Below are the code and all the weights of a small trained network. Each question names an input and a class and asks about switching units off, where a switched-off unit gives its printed mean instead of its output.

import numpy as np


def w(rows, s, z=0):
    codes = np.array(rows[::2]) - 128.0
    scale = np.full(codes.shape[1], s)
    scale[-1] = z or s
    return codes * scale


def norm(h):
    return h / np.sqrt((h * h).mean(-1, keepdims=True) + 1e-5)


def f(y):
    return np.maximum(y, 0)


def log_softmax(a):
    a = a - a.max(-1, keepdims=True)
    return a - np.log(np.exp(a).sum(-1, keepdims=True))


def net(x, mask):
    res = np.array(x, float).reshape(1, 4) / 4 @ E
    u = 0
    for l in range(2):
        y = f(norm(res) @ A[l][:, :-1].T + A[l][:, -1])
        res = res + np.where(mask[u : u + 3], y, B[l][:, -1]) @ B[l][:, :-1]
        u += 3
    return log_softmax(norm(res)[-1] @ U[:, :-1].T + U[:, -1])


A, B = {}, {}
E = w([
[93,156,148,131,88,2,50,163,189,218,74],'x0',
[172,177,126,99,159,115,158,130,59,92,6],'x1',
[114,140,120,148,131,113,121,82,161,96,125],'x2',
[64,109,43,11,81,85,245,225,151,72,108],'x3',
],0.0097)
A[0] = w([
[214,158,163,176,161,206,95,51,69,134,183,61],'L0N1',
[96,98,155,177,131,144,75,111,136,187,196,48],'L0N2',
[189,132,187,163,136,122,10,75,89,179,134,3],'L0N3',
],0.011,0.0026)
B[0] = w([
[133,188,61,2,61,13,116,176,154,177,132,250],'L0N1',
[74,131,87,157,158,103,173,181,161,111,168,201],'L0N2',
[123,84,151,209,181,194,145,100,76,122,99,239],'L0N3',
],0.015,0.013)
A[1] = w([
[131,125,50,118,149,159,195,74,58,109,184,181],'L1N1',
[183,150,108,114,136,116,126,108,61,83,9,192],'L1N2',
[215,167,189,173,168,147,78,40,44,147,60,4],'L1N3',
],0.014,0.0023)
B[1] = w([
[135,30,202,163,58,219,72,84,148,45,189,205],'L1N1',
[153,173,125,80,204,142,153,56,56,116,3,251],'L1N2',
[188,155,179,160,101,197,29,189,185,176,222,193],'L1N3',
],0.013,0.012)
U = w([
[91,129,59,85,90,45,111,192,180,154,202,254],'0',
[164,204,102,46,147,67,136,114,98,155,45,186],'1',
[137,82,152,111,63,181,123,128,175,85,220,93],'2',
[131,100,121,90,156,205,139,77,71,40,82,44],'3',
[67,112,110,254,212,120,139,145,127,161,144,121],'4',
[179,179,156,166,192,175,64,137,107,188,99,64],'5',
],0.013,0.0031)

Each question gives the input, the list of numbers given to net, and the class t.
The units are the neurons (one row each of A and B). Each row of codes is followed by its name. A weight is (code - 128) times the scale printed after its matrix; where a second scale follows, it is the last column's (A, B and U).
mask holds one flag per neuron, layer by layer. A switched-off neuron (its flag False) gives its mean, the last column of its row in B, instead of its output. The means were averaged over made-up inputs and are rounded, as every weight is.
A unit's drop is (log p(t) with every unit on - log p(t) with that unit switched off) / (log p(t) with every unit on - log p(t) with every unit switched off).
The circuit of an input: a set's keep is (log p(t) with only the set's units on - log p(t) with every unit switched off) / (log p(t) with every unit on - log p(t) with every unit switched off). Starting from all 6 units, units are removed one at a time, each time the one whose removal leaves the highest keep (on an exact tie, the one counted first), for as long as the keep stays at least 0.8.
circuit, biggest first: the units of the circuit, biggest drop first
top k neurons: the k neurons with the biggest drops, biggest first
k most important neurons of layer l: the k neurons of layer l with the biggest drops, biggest first
input [-1,-2,-4,-5], class 0: top 2 neurons => [L0N1; L0N2]
input [8,-5,-8,-7], class 4: circuit, biggest first => [L0N2; L0N3]
input [-1,7,8,-7], class 1: top 2 neurons => [L0N1; L1N2]
input [-2,2,3,-7], class 1: circuit, biggest first => [L0N1]
input [-2,3,1,-5], class 1: top 2 neurons => [L0N1; L0N3]
input [2,7,-1,-1], class 5: circuit, biggest first => [L0N1; L1N3]
input [-4,-2,0,-2], class 0: top 2 neurons => [L0N1; L1N2]
input [4,-5,-8,-5], class 4: top 2 neurons => [L0N3; L0N2]
input [8,3,-5,0], class 5: top 3 neurons => [L0N1; L0N2; L1N3]
input [-2,3,-5,4], class 3: top 3 neurons => [L0N1; L0N2; L1N1]
input [-1,2,4,-2], class 1: circuit, biggest first => [L0N1; L0N3]
input [0,5,-5,5], class 3: top 2 neurons => [L0N1; L1N1]
input [-3,0,-1,2], class 2: 2 most important neurons of layer 1 => [L1N1; L1N2]
input [3,-2,8,-4], class 4: circuit, biggest first => [L0N2]
input [-5,-4,-7,3], class 2: 2 most important neurons of layer 0 => [L0N1; L0N3]
input [-1,3,-7,1], class 3: top 2 neurons => [L0N1; L0N3]
input [0,-1,-4,5], class 2: top 3 neurons => [L0N1; L1N2; L0N3]
input [-6,-5,8,7], class 2: top 2 neurons => [L1N2; L0N1]
input [-2,3,-7,4], class 3: 2 most important neurons of layer 0 => [L0N1; L0N2]
input [2,7,3,0], class 5: most important neuron of layer 0 => [L0N1]
input [3,-8,2,-6], class 4: 2 most important neurons of layer 0 => [L0N3; L0N2]
